Each row was made from one path, in order. Every step used is in the known rows, and no mark comes twice. Write each row's path.
Known rows
k w r e z l b t s: [ 60.1   2.9  25.0 -31.4  29.3   8.4  15.9  12.6  20.2  12.4  25.4  -8.3
 -28.5 -13.0  21.1  21.8 -21.9   8.1  22.3  20.3  13.9   2.5  19.9  -2.7
   3.9 -14.0  -1.0  -7.9  -3.8 -13.1  -3.5 -16.7   5.0  10.1 -24.3  -5.9
   7.8  -4.4  -6.4 -14.5   3.7  11.1]
k t w r e z l b: [ 25.6   0.3  -5.3   0.0  14.9  24.6 -16.3  -6.9   3.4  29.3  12.9 -16.0
 -21.7  12.4  16.2  15.3 -10.2  10.2  -1.4  29.0  23.7  -6.4  20.4   2.1
  -7.9  -9.0  16.1 -16.9 -13.6 -14.3  20.1 -26.5  24.1  14.0 -21.3 -19.4
  -6.3  16.9   2.8  30.9  -4.8 -18.0]
s b l k w t r: [-11.1  20.0  21.8  28.1 -39.5  -6.9 -18.0  -6.9 -18.6   5.5  -7.3   8.8
   4.8  -8.5   8.4   8.5  41.6  -4.7 -25.4  -7.2 -13.8  31.9 -23.7  18.0
 -18.1  19.4  -8.0  -8.6  -9.9  34.6  -0.3   6.9  -7.8  -1.4  11.1   2.2
 -16.0  18.7  18.0  11.2 -16.8 -16.2]
w k t r z l b s: [ 35.0  21.0  13.1  27.6 -29.1  -7.8  28.2  17.1  11.4 -34.1   7.9   9.5
  10.3   0.1  -0.4   3.5  -3.0 -11.2  31.8  29.7  34.4   2.5  -3.3  -9.4
 -17.2  26.4   4.7 -20.5   4.5 -20.9  35.9  29.8 -10.3 -11.6  13.6  -6.5
  -5.7 -25.4   4.5   6.7  11.9  -7.6]
s r z k w l: [-14.2  13.8 -33.8 -25.0  -6.2   7.4  -1.6  -6.4  15.2 -54.7   3.7 -26.7
  -1.9  17.1 -21.7  -5.4   5.9   8.9  38.1 -22.6  19.8 -13.0   2.9  -4.9
   9.7   1.0  15.3   0.0  47.6  23.9  22.6  11.5 -16.2   6.2  -9.9  11.8
 -11.7  10.7  11.7 -31.4   6.5  11.7]
k t r e z l b: [ 11.8 -10.3 -13.0  11.2   4.9  27.8 -12.7 -12.2  -0.8  -3.9   2.3 -23.9
   3.7  10.2   1.9   5.1  -9.3   8.8   2.1  18.4  16.5   8.6  18.3  -6.2
  -4.1  -3.4  -3.6 -25.4  -5.1 -12.1   2.3 -30.4  38.7   2.7   3.9 -13.8
   6.6   1.0   1.2  27.7   8.5 -16.8]
t r e k w l b: [ 12.4   0.4 -38.1  -6.2  -8.3  26.7  -6.8 -29.9 -16.1   8.8 -22.5 -14.5
  -2.0   5.9 -23.6  39.2 -30.6  38.1  50.2  -5.1  11.4   8.9 -12.3  -0.9
 -31.9   6.0  11.0   4.2  16.0  12.7  26.3   6.0 -11.5  16.3 -16.5  14.0
  -7.5  -7.4  13.6  44.4  -2.3 -12.5]
s r z k t w: [-14.4   7.0  -3.1   5.1 -11.6  25.0  12.8  10.2  -6.0  -1.2  10.4 -10.5
 -19.2  22.8  13.4 -18.9   9.2 -23.3 -33.0 -20.1 -13.7   9.2  41.5  -5.1
   7.3 -15.9  -0.8  -4.7   6.0  33.8  -5.0  -6.3  17.7  24.2 -20.9   0.2
   4.5  28.0   2.0 -16.1   7.1 -26.7]
k w r s b l t: [ -2.4  -0.6  18.4   7.0  -1.7 -26.2 -13.9  19.9  51.3  36.1  -6.1  -0.5
  13.9   6.8  10.9 -27.9  15.1  16.8  29.3  20.1 -21.4 -32.8 -28.5  22.1
 -18.1  -1.4  19.1 -14.4 -22.0   1.2  -2.3  27.9 -10.2  -4.7  16.1   2.7
 -21.1  -3.6   3.9  16.0  -8.9 -14.3]
b s r z: [-34.0  -2.2   5.5  29.6 -16.0 -23.6 -14.4   2.5  32.2  -0.2   2.5  13.9
   2.8  12.8 -29.6 -18.9   9.0 -10.9  10.0 -24.2 -12.7   0.3  -1.2 -21.7
   1.4  24.2   5.8   1.4  35.9 -15.9 -14.7  19.0  -7.2 -26.6  47.1  12.7
  20.3  14.7  -6.5 -20.0  30.7   1.4]
l t r z k w s b: [-26.9  19.4   6.9 -20.2 -13.6   3.0   6.1  16.4 -10.2 -50.1  -4.3   4.3
  -0.6   5.1  -8.9  12.0  23.5  27.7   7.1  12.5 -14.2 -19.1 -35.0  15.9
   9.3  22.9 -31.3  11.2 -15.0   7.9  -2.1  16.8   9.3 -12.7 -14.9  10.3
 -13.1  16.1 -13.4  -6.2  -5.2   0.8]
t k w r e: [  0.8  37.9  23.7  -0.5  16.2   5.7   9.2 -57.4 -17.4  26.2  28.1  12.5
 -20.0   9.1 -14.2  10.1 -24.5  12.6  10.6 -58.2  24.7  -5.2  19.3 -14.8
  -3.1  -4.1  15.6  21.6  16.5  17.6 -38.7  -8.4 -11.2  -6.8  12.0  27.2
   6.9  14.1   5.3  -3.5 -10.3 -14.8]
l t w s b e z: [-32.9 -18.5   3.3 -11.0  24.4 -27.7  -6.2  19.8  -9.9   9.9  -7.9   8.5
   9.2   3.2   8.2  15.5   8.8 -30.2 -49.4  25.8 -30.4   3.5 -30.7  15.4
  -6.5  11.1  -1.5   8.7 -35.9 -19.0  -2.9 -17.3   5.0 -11.8  17.5  -8.6
 -16.0  -3.7 -14.9  22.9  13.6  12.9]
l t r z k w s: [  9.6  20.5   0.6 -29.9  -0.1   0.3   5.7   2.7  -3.3 -39.2   4.8   4.1
  -8.9   8.4 -10.8   8.5   0.2  19.4  28.8  -7.2   1.1  -6.3   2.1   2.0
   0.3   2.7 -16.0  18.4   5.9  -0.3 -14.6  23.7 -35.5   6.8 -27.2  12.7
  -8.9  -0.5  -9.0 -12.6  -9.2  -5.2]
t r z l k w s b: [-35.8  24.1   4.5  -4.3 -22.5  10.1  -0.2  10.1 -23.3 -30.5   1.1   7.7
  -5.9  -1.6 -17.6  19.1  23.2  30.0  -2.6  28.3   4.9  -6.9 -22.9   5.4
  13.0  31.8 -37.0   5.7  -6.6   5.0  13.4  13.0  15.9 -23.3 -30.6   7.6
   1.1  21.3  -0.3  -1.9 -13.2  10.4]
t k w r e z l: [ 19.4  12.0  -1.1  -1.9  28.3  -4.1  -3.5 -23.4   2.3  -0.7  29.0 -26.0
 -17.9   8.7  -2.3   9.2  -1.6 -31.5 -27.5  -0.8  44.4  -5.6  29.6  -7.7
  31.6 -12.6  14.7 -10.4   5.6 -17.2 -19.7 -33.9  33.3  -6.2   6.9  -3.9
   1.1  16.4   4.3 -20.8 -10.1   8.9]
r z l k w: [ -4.0  -6.1 -14.7  16.4  -8.4  25.3 -15.3   2.7  13.3  12.4   3.8  -9.9
  -7.2  28.2 -35.1 -24.5  -3.0  14.5  18.7  15.4   2.9 -20.7  47.0 -22.5
   0.6   1.2  -9.5 -33.0   4.3  18.0 -10.6  28.3  -7.7  -2.0 -22.1  28.3
  11.4  10.8   9.0   5.7   4.0  -8.7]
l b t r e z: [ -6.7 -20.8   9.0  14.3  21.0  -9.8 -16.1 -26.7 -20.2   8.0   0.1   0.2
  -6.0  13.6  -7.9  13.7 -16.1 -13.6 -10.1 -15.7 -21.8   9.7  12.4  -4.3
 -14.2  -3.3   1.7   2.0  -2.0 -18.2 -31.8 -44.6  27.1 -16.9  35.6 -11.3
   8.8  13.5 -19.5  20.8  19.5  -8.7]
e s b t k: [  3.2  -7.4  26.6   5.8   6.2  -7.6  13.3  -3.9  -8.8   2.1   6.1 -22.5
  13.4 -29.5  -8.4 -16.9 -14.7 -41.3  -5.7 -10.2  -7.2   3.1 -19.8  -2.5
  25.9   6.9 -16.4 -14.3 -20.5  33.3 -24.4  -7.7  21.9   8.3  37.3   9.7
  34.2  12.5   2.6  14.3   4.3   7.8]
z k w l b e r s: [  4.1  -4.3 -23.8 -45.1  26.1  21.0 -10.4  11.7  11.0  -7.0 -10.7   3.8
   6.7  21.6 -24.4 -10.4 -32.3  36.9  24.0  -9.2   8.6 -22.3   4.5  -9.8
   3.4 -27.2   3.6  20.0  27.9 -37.9  20.8   4.9 -15.3 -17.5 -26.3  -6.4
  10.3 -34.3   9.4 -10.0  11.3  27.9]
r s b e z k w l: [-23.9  17.7 -33.4 -39.1  19.4  -2.4  22.8   1.5  -2.5 -65.7  -2.2 -20.9
  19.5  18.5 -10.2   3.1 -14.7   8.5  20.9  -1.4  19.5 -29.7 -17.8   5.9
  12.4 -11.6  -1.5  13.3  14.6  -7.8  26.3  -7.4  -0.4  -6.4 -15.2   2.7
 -26.3 -18.3   4.2 -18.4  11.3  29.6]
e k t w r z l b: [ 39.8  -3.9 -19.0   6.8  -0.1  15.6 -23.0   2.9  12.8  32.7  -5.2 -19.5
 -30.6   2.2  -0.9  17.4 -11.1  17.7   7.9  31.5  11.0  -1.8  26.0   8.8
 -11.1   4.5  15.7 -12.1  -7.9 -12.9  30.4  10.6  -3.4  18.5 -30.4  -5.8
  -4.2  21.4  18.7  33.2  -7.9 -20.3]
e s b k w t r: [ -6.6  25.6  19.3  36.0 -20.5  -6.1  -3.3 -19.3 -45.2  -0.1  -1.9  13.2
  17.9  -5.8  13.1  34.6  28.6 -12.4 -37.9 -24.4  -1.8  34.6 -28.6  10.7
  -4.9   0.3 -13.6   8.2 -14.2  15.9 -12.2 -21.0  -0.6  10.4  24.7  10.9
 -22.0  13.2   3.4  12.9 -11.9   6.6]
r e k t s b l z: [  0.5 -25.0 -23.2  36.0  -7.6  -7.4  19.3 -13.4  18.0  18.2  -7.0   3.6
  46.3 -21.0   2.1  -9.6 -13.7  17.1  18.6  54.1 -16.6 -13.2  -0.5   0.8
  -6.8   9.1   0.5  -5.4  -9.6   4.9  13.0  10.7  29.7   5.0  14.2  -5.9
 -16.0 -33.7  -8.2   0.7   9.7 -11.2]
e k w t s r: [ -2.1 -23.1  -7.1 -12.1  -3.1  22.5  -1.5  -7.6   1.7  34.5 -11.4  12.4
   0.3 -14.3  20.5  19.1   9.9  -8.7 -32.7 -16.3  -0.8  45.2 -13.6  -3.6
  24.6  -1.4  -5.3  -2.3  -0.7  27.2 -20.5  -7.3  -2.0  40.3  -5.1  16.1
   3.4   6.2   1.9 -31.2  -0.8   9.2]
t s b k: [-35.4  -1.7  27.1  28.1 -16.6  -2.8  22.6  -1.0 -31.6 -25.1  12.1  29.3
  41.1 -40.6  -5.2  -7.9  -7.5 -23.2 -11.5 -20.0  -7.9   5.4 -16.0  -5.3
  11.2   1.6   5.0  10.1 -10.3  18.8 -22.3 -13.7  15.9 -24.5  33.8  19.3
 -13.6 -11.2  -3.9  18.8  19.6  15.5]
b e s r z k w l t: [ 25.6 -21.9 -33.5 -22.9   2.7 -16.3  -2.3  31.0  32.0 -23.7 -20.5 -17.0
  -7.1  17.6   8.4  -8.3  23.5   9.2  26.1  -0.9  -5.0 -22.7  -3.2   0.6
 -17.2  -5.1  15.1  -5.8  18.6   2.6  28.0  32.4 -43.9  18.7  -0.4  -0.5
  -7.6 -18.7  -0.7 -26.7  -9.7  12.5]
k t r s b e z: [-50.6  -1.3  -5.2   9.7  17.3 -19.1  11.6  -9.8 -27.5 -15.8  -2.9  -3.3
  28.5  23.2  -5.2  11.1  -6.1 -22.0 -71.7  -2.5 -25.3  25.6  -8.7  12.4
  -2.4   2.9 -25.2   5.7 -28.0 -18.7 -19.4 -39.9  35.1 -22.5  27.4   5.1
  -3.9 -10.2  -9.7  -1.3  25.0  16.1]
r z l t w s b k: [-23.6  -2.5  20.0  30.2 -16.6 -21.2  13.7  35.9 -20.1 -18.3   6.4  37.1
  -0.5 -37.2  14.9  -1.1  29.5 -12.6   6.3  17.1  -0.5 -19.1 -16.5   4.8
  -1.4   9.6  11.9  20.1  -4.8 -16.9  24.0   4.4  -7.0 -25.9  -9.1 -12.6
 -26.1  -1.8 -15.2   7.3  -6.7  14.3]
z k t w l b: [ 18.7   6.3 -21.5 -24.2 -10.3  34.6  -0.2   1.3  -4.5 -17.0  -5.3 -23.2
  -1.8  -2.0   0.5   0.1 -24.0  17.5  45.7   2.9  14.3  -8.9  -0.6   1.7
 -18.0  -5.5  18.9  -5.2   5.0  34.8  39.2   8.8 -12.9  32.5 -30.6  -6.7
 -11.3   6.5  22.4  56.0   0.7 -27.8]
e k t r: [-15.0   0.8  -4.5  40.5 -12.3   6.9   4.5 -52.8 -33.9   8.9 -15.6 -15.6
  17.6   9.6  -8.2  15.5 -16.8 -39.3 -52.5 -34.5 -12.0  68.8  25.2   3.5
  -4.4   0.4   2.9 -14.3 -24.1  42.4 -41.2 -16.0   6.6  15.6  33.0  28.5
   1.7  12.7  15.6  21.8   5.9 -21.4]
k w t r s: [ -3.9  37.2  19.0  -4.1   9.9  -2.9   3.2 -20.7 -25.2  12.1  -2.7  21.5
  -0.2  11.6  -6.9   3.2 -12.6  25.8  -1.0 -57.9   1.2  10.2   0.5  -9.4
   7.8 -22.4 -23.1  41.4   8.3  -8.8 -46.7  -6.9 -14.1   5.2  -8.7   8.6
   3.3   8.3  14.7  33.3  -8.0 -20.0]
l k w r: [ -4.9  23.6  18.3   7.4  -3.9   4.7 -32.6 -44.7  -3.7  45.1  14.4  11.1
 -15.4  22.3 -25.3  -0.5  -6.3  10.0  -7.9 -18.5   0.5   3.8  16.9   4.1
 -18.1   7.8  28.8 -17.7 -21.4  43.8 -17.9  21.4 -44.4   2.5  -3.4  35.8
  -7.6  34.7   7.5  27.1 -12.3 -13.6]
s r z l b: [  0.9 -13.4 -11.6   0.8  -6.2  20.5 -42.0  15.4  40.0   3.0  -2.0 -16.4
  -2.8  -6.0 -21.2 -27.2  11.5  31.9  37.4  10.7   2.6 -12.9   0.8 -12.9
   7.2  14.0   2.6 -20.9  28.9 -14.5  14.7  10.6  11.1  -9.6   9.5 -12.1
  23.5  12.2   8.3  28.4  16.5 -13.4]
s b t w: [-31.3  11.6  47.3  14.8  11.6   2.1  -0.6  17.6   8.6  35.0   5.9   1.1
  -8.9  -9.3  11.6 -24.5   7.4 -33.3   1.9  -5.8 -32.8  -2.6  -9.6  -2.5
  11.0  -4.3  10.1 -10.3 -14.5  30.5 -11.4  -9.2  14.0  -4.8  20.6  -7.8
   7.2  34.6  -2.7  47.1  23.4 -15.0]
b l k w r e: [ -5.1  19.0  21.3  14.5   4.5  -2.3  -6.8 -45.7   1.1  37.5  16.6  24.7
 -10.3  10.3  -1.4  -8.4 -17.0  23.9  32.5 -27.3  14.6 -21.6  24.7  -9.8
 -24.4  -4.1  27.5   8.6  18.6   4.8 -13.8   3.9 -27.6 -18.8  11.8   9.8
  -5.1   1.9   5.3 -10.5 -11.4 -12.4]
b s r e z l t k: [ 30.0 -26.9   3.3  11.8  -9.2 -17.8  16.0  21.4  18.3   2.3   3.4  -8.0
 -19.0 -15.2  11.1 -17.4  22.6 -59.1 -25.8  -2.3  20.2   3.6   1.6 -14.4
  13.7   4.1  16.7 -22.3  -7.6   3.1 -13.4   7.3  21.1   3.4  19.6 -10.4
  25.5  -6.9 -12.4 -22.2 -16.4  -7.3]

Write each row's path
[ 34.2 -11.1 -26.8   0.7  -9.9  11.6   0.1  23.1  21.0  25.3   5.7 -38.5
 -16.1  21.6 -16.5   2.0  18.6  -8.8 -15.7  10.2   4.1   1.2  14.9  -8.1
   9.4  -3.8 -20.6 -28.9   1.6  18.3  -7.8  20.1  18.2  35.9 -19.1  27.0
  26.2   4.3   0.0 -28.1 -18.7   0.9] : e s r z l t k w
[-45.8  -6.0  -0.6  12.2 -24.9  29.9   3.7   0.3 -18.2  33.7   8.1  31.1
   2.2 -17.1  24.1   6.6  16.1   1.6  -4.7   3.5  -0.5  42.7 -23.5   0.6
 -14.3   8.2   5.4  -0.1   3.0  22.9  35.7 -13.0 -10.1  24.7 -34.2  -6.3
   3.1  -3.7 -26.0 -10.0  -1.6   4.1] : l b k t w s r
[-20.1 -10.7 -32.6  -9.5   0.3  16.4 -17.3  -4.5  16.4  26.0 -11.8 -14.5
  28.2   9.8   1.9   5.3   7.0  16.0   5.4  -0.2   2.6  20.0 -36.8  -7.7
  -8.2  -0.6  -2.5 -14.4  24.9   1.4  37.0  -6.2 -10.3  21.9  19.6   1.9
  19.8 -25.5  -5.5 -12.6   8.9  32.1] : k w l b e s r
[ 16.3 -40.9  -6.1 -34.9  18.4   3.8   4.4   6.6  -0.8 -47.9  -3.1   1.4
  -5.4   4.7  19.6 -23.2   0.4 -24.1 -24.0 -22.7  -6.7 -27.0  25.1  -7.9
  29.6 -27.5   6.7   3.9  -0.6  -6.0 -40.9 -23.2  27.0   1.8  16.8 -20.5
   1.3   0.0 -23.6 -36.3   4.1  -4.6] : l t s r e z k
[ 10.3  15.0   2.6  -4.7   8.7 -15.5   3.8   6.5 -29.0   1.4  -7.8  23.3
 -15.4   8.5   8.4   3.2   9.2   9.7 -35.6 -20.3   5.1  10.2  15.5  -3.1
  -0.4 -19.5 -23.6  28.4  -1.5 -34.9 -11.5  -7.6 -16.1  -8.2 -31.2 -16.0
   2.9 -11.4   5.7   3.2 -19.4   0.9] : b e z l k w t r s
[ 10.0  21.0  -2.5  -2.0  21.6  -5.8  -7.5 -13.1  -3.8  27.2  18.3  13.9
  -7.2  18.1  -9.3   9.1 -23.0  28.0   6.7   0.2  20.4 -21.2   9.3   6.7
  -3.7 -26.7  11.3  15.4  -7.9 -43.5   4.0 -14.5  -6.5  -3.6 -35.6   2.6
 -16.4  -2.7 -12.3  13.3  -8.7  11.3] : e z l b k w r s
[  8.5 -32.3  13.9  23.5  -0.1  -6.6 -17.1  -1.8 -16.3  -3.3  -5.2   8.2
 -24.7  -6.0   5.1 -27.3  12.7 -30.8 -18.9   5.1   1.2  -3.2  48.1 -16.7
   3.2  -3.8  11.4 -23.9  -6.7   0.8 -11.7 -11.1   3.7 -26.4   6.6 -28.0
  21.3  15.0  -6.7   5.1  -9.5  -5.1] : b t r e z l k
[ 61.1 -22.1  23.2 -29.6  16.0   9.5 -10.6  39.7  33.4   3.1  10.2 -12.9
 -22.5 -25.3  -5.3   0.9 -16.9   2.4  22.0  19.7  -3.6   7.2  27.2 -12.4
  16.3  -3.4  -2.3  -9.1  16.8 -13.9  -4.9   4.5   3.1  -6.5  -8.0  -9.6
  31.7   2.8  17.1  -4.0  15.4  13.7] : e r z l b t s
[  3.1  18.7   1.5  -8.0  -0.1   3.0  21.3  -1.2  -0.1  -1.5  16.7   7.8
  16.5 -17.6  22.3  -9.3 -13.5  -3.2  26.2  31.1  10.3  -1.8   4.4   2.6
  -0.4  -6.8   4.6  15.4  -1.5   9.3  22.5   8.4 -21.4  27.5 -34.4 -19.6
 -18.8 -15.1  -3.0   7.1  -7.6 -15.0] : b l z k t w s
[  8.1   3.4  -4.0  -6.8  20.2  20.3  15.9 -18.3  -3.2  14.0  -6.8   7.6
  -6.8 -13.9  13.2  31.0 -24.2  20.0  54.0  25.6  24.1  14.9  -7.6  -3.7
  -0.1  -0.2  -8.7   3.4   1.0 -23.9  16.0  -4.6 -22.5  12.2 -31.6  -2.5
  -1.4 -23.9 -18.3 -11.8  -3.3  16.2] : z l b t r e k w s
[ 14.6  24.4  -7.6 -18.0  33.3  -1.2  -2.2 -16.4  14.4  39.7  -4.0  10.6
  -7.4   9.7  -5.0   2.4 -32.8  39.1  17.6  -7.0  17.8 -13.3   3.4   3.4
  -0.8 -22.3   8.7  19.4  -4.1 -44.2   6.3   9.6 -31.8  -1.8 -27.2   4.7
  -3.1 -21.7   3.4  15.2  -6.0   8.4] : z l b e k w r s
[-22.2 -30.4  -8.1   2.1  18.7 -15.0   7.2   4.2  -9.8  33.2 -41.7  21.2
  11.3 -24.7  15.2  11.8 -10.5 -24.7 -22.6  15.3 -26.4  11.4 -30.2  11.9
  -3.3   9.1  12.5  13.6 -37.6  -9.0   3.6  14.1 -28.4   0.8  17.1   1.5
 -14.5 -23.4  -3.3  27.9   5.5   9.2] : l t w s b e k
[ 21.2  24.8   2.8  18.2 -22.8 -14.2 -12.8  -4.9  -6.1 -18.5  -4.6  -8.0
  24.0  -6.3  16.8  10.2  42.3   1.0 -18.9  12.1  -8.2   7.4 -30.3  20.1
   0.7   0.3 -12.9  -1.5  -5.9   8.7  11.3   0.0   8.1  15.5  19.8 -17.0
 -25.2   3.1   1.0   0.1 -16.8  -6.0] : e s b l z k w t r
[ -9.5  -9.1   6.7  -8.6 -13.8  -1.8   4.4  18.6 -31.4   8.5 -18.4  22.9
 -29.6 -11.6  -1.8 -15.0  -6.8   8.4  21.5  -0.7  -6.7 -27.6   5.8  -6.6
 -12.1  -0.1  10.0  15.6  -4.8  31.7  28.4  23.0 -26.9  -4.9 -46.2 -16.5
   8.5  22.8  13.5  48.0 -22.1 -10.2] : r s b t w l k
[-28.7  23.1  11.8 -18.3  -3.5 -19.2  17.8  28.3   1.9 -56.3  -5.7  14.1
   6.7  -8.7   2.2  -5.7  31.9  14.3  -4.8  -2.8 -24.9  -1.5 -32.8  13.2
 -11.4  24.3 -22.1  17.1   0.8 -12.2  13.7  23.9 -25.5 -35.5   9.5   0.7
  -7.4 -29.1 -12.7 -24.3  10.7  15.1] : l t r z k w s b e
[  4.6 -21.1   0.3  12.5   1.7 -28.0 -12.8  13.0  44.0  48.7 -24.5  -0.5
  12.1   4.1  13.4 -13.6   4.7   7.1  18.2  31.1 -24.1 -27.0 -26.2  28.5
 -17.1  -3.2  23.9 -14.7 -34.4  -6.4   1.6  28.3 -11.4   4.8  12.5   4.5
 -27.6  -8.1   1.3  10.2 -12.7  -8.3] : e k w r s b l t
[-30.8  15.9   3.8  -3.8  -9.7 -16.5   9.7  -0.3   4.2 -42.4   9.8  -9.1
  34.6  -8.9  14.2   3.9   9.2  -6.6  10.3  28.8   3.9 -13.6 -36.4  23.5
   6.8   5.4 -11.6   7.6  11.6 -24.5  15.0 -23.2  39.0 -26.0  19.5 -21.4
 -24.4 -16.7  -7.3 -44.7   1.5  18.2] : t r e z k w s b l
[ 14.0  19.2  -3.3 -25.2  12.9  -4.9   4.8   4.0 -23.4 -19.1  -9.3  16.0
  -3.2  12.3   5.3   6.3  -5.4  26.8 -13.7 -29.0  -8.0   0.4  -6.0   8.0
  -7.2 -23.3 -27.9  36.0  -0.6 -38.8  -9.8 -11.3 -11.6   1.7 -24.4 -14.2
  -6.5 -19.0  -5.1   9.4  -3.1  -6.0] : l b e z k w t r s
[ -9.0 -25.9 -23.5   1.7  -4.8  -6.6  12.7   4.0   1.4   2.4  -8.2   3.7
  -7.5  -0.2  -8.4  12.0  -5.4  -2.4 -38.0 -19.3 -22.5  38.0  28.5  -6.9
  -0.9  14.4 -17.2  14.8  22.5  -4.3 -12.1   5.6  -4.8   2.6   2.1  21.2
  20.4  -7.7   6.8 -53.6  16.4  11.9] : b e k t s r z
[ 14.4   8.8  38.4   1.1  12.2 -16.6  17.4 -20.3 -19.4   8.6  14.9  -4.8
 -11.1 -30.0   5.3  -0.1 -11.9 -25.8  -5.5 -24.7   7.0  -4.5 -15.4   1.1
  16.7   6.0  -4.0   6.1 -12.6  21.2 -18.0 -13.9  10.9  -1.5  29.2   1.3
  28.8  18.2  -1.8  -4.3 -13.0   8.8] : w r e s b t k
[  6.2 -18.9 -20.3 -23.1   1.1   0.9 -19.0  15.6  17.2 -49.1  -9.4  -6.9
   9.5   1.6  -7.7 -36.2   5.3  14.1   9.8 -19.1 -16.3 -30.5   6.7  -6.4
  10.4  -5.6  -8.9   6.8  33.0 -27.0   7.8   9.3  -8.1  -9.4  26.4 -17.8
  19.2 -12.0  -9.5 -28.5  17.7   8.6] : l b e s r z k
[ 36.2 -14.1   6.4  13.4 -25.2 -24.0   7.2  36.2  33.2  -4.5   3.1 -13.1
 -23.3 -21.4  -6.5 -28.1  31.3 -47.9 -12.3  -7.3  10.7   5.3   2.7 -12.6
  11.0  16.9  12.8 -21.3   4.4  12.5  -7.6  38.4  -1.0   1.1  15.9   0.2
  31.4   1.5   3.5 -13.8 -15.1 -13.7] : b s r z l t k
[  3.3 -12.7   2.1  -7.5 -17.9  -4.3   3.0  28.6  28.9 -37.3   8.1 -25.3
  31.1 -11.0   4.0 -11.7  -0.8 -13.3 -11.0  34.9  -6.6  -8.6   2.2  17.1
  17.9   5.0  -7.4  -9.9  12.5  -4.2   9.1  -2.7  45.6 -19.2  20.0  -6.9
  -7.0  -7.1  28.0 -57.4  11.7  18.9] : e r z k t s b l
[-14.1 -49.7 -18.7   9.6  -2.4   3.8   8.2 -12.7 -16.8  16.8   3.2   6.7
   4.8  13.8  16.6   6.9 -12.5 -18.3 -40.5  12.1  -4.7  13.3  32.3  -6.8
  -6.9  -6.4  -6.5  -6.9  -0.2  -2.3 -15.0 -38.6  39.8   5.5  -0.6  -7.2
   8.4  -6.3 -12.1 -52.0   0.2   6.0] : b l k t s r e z
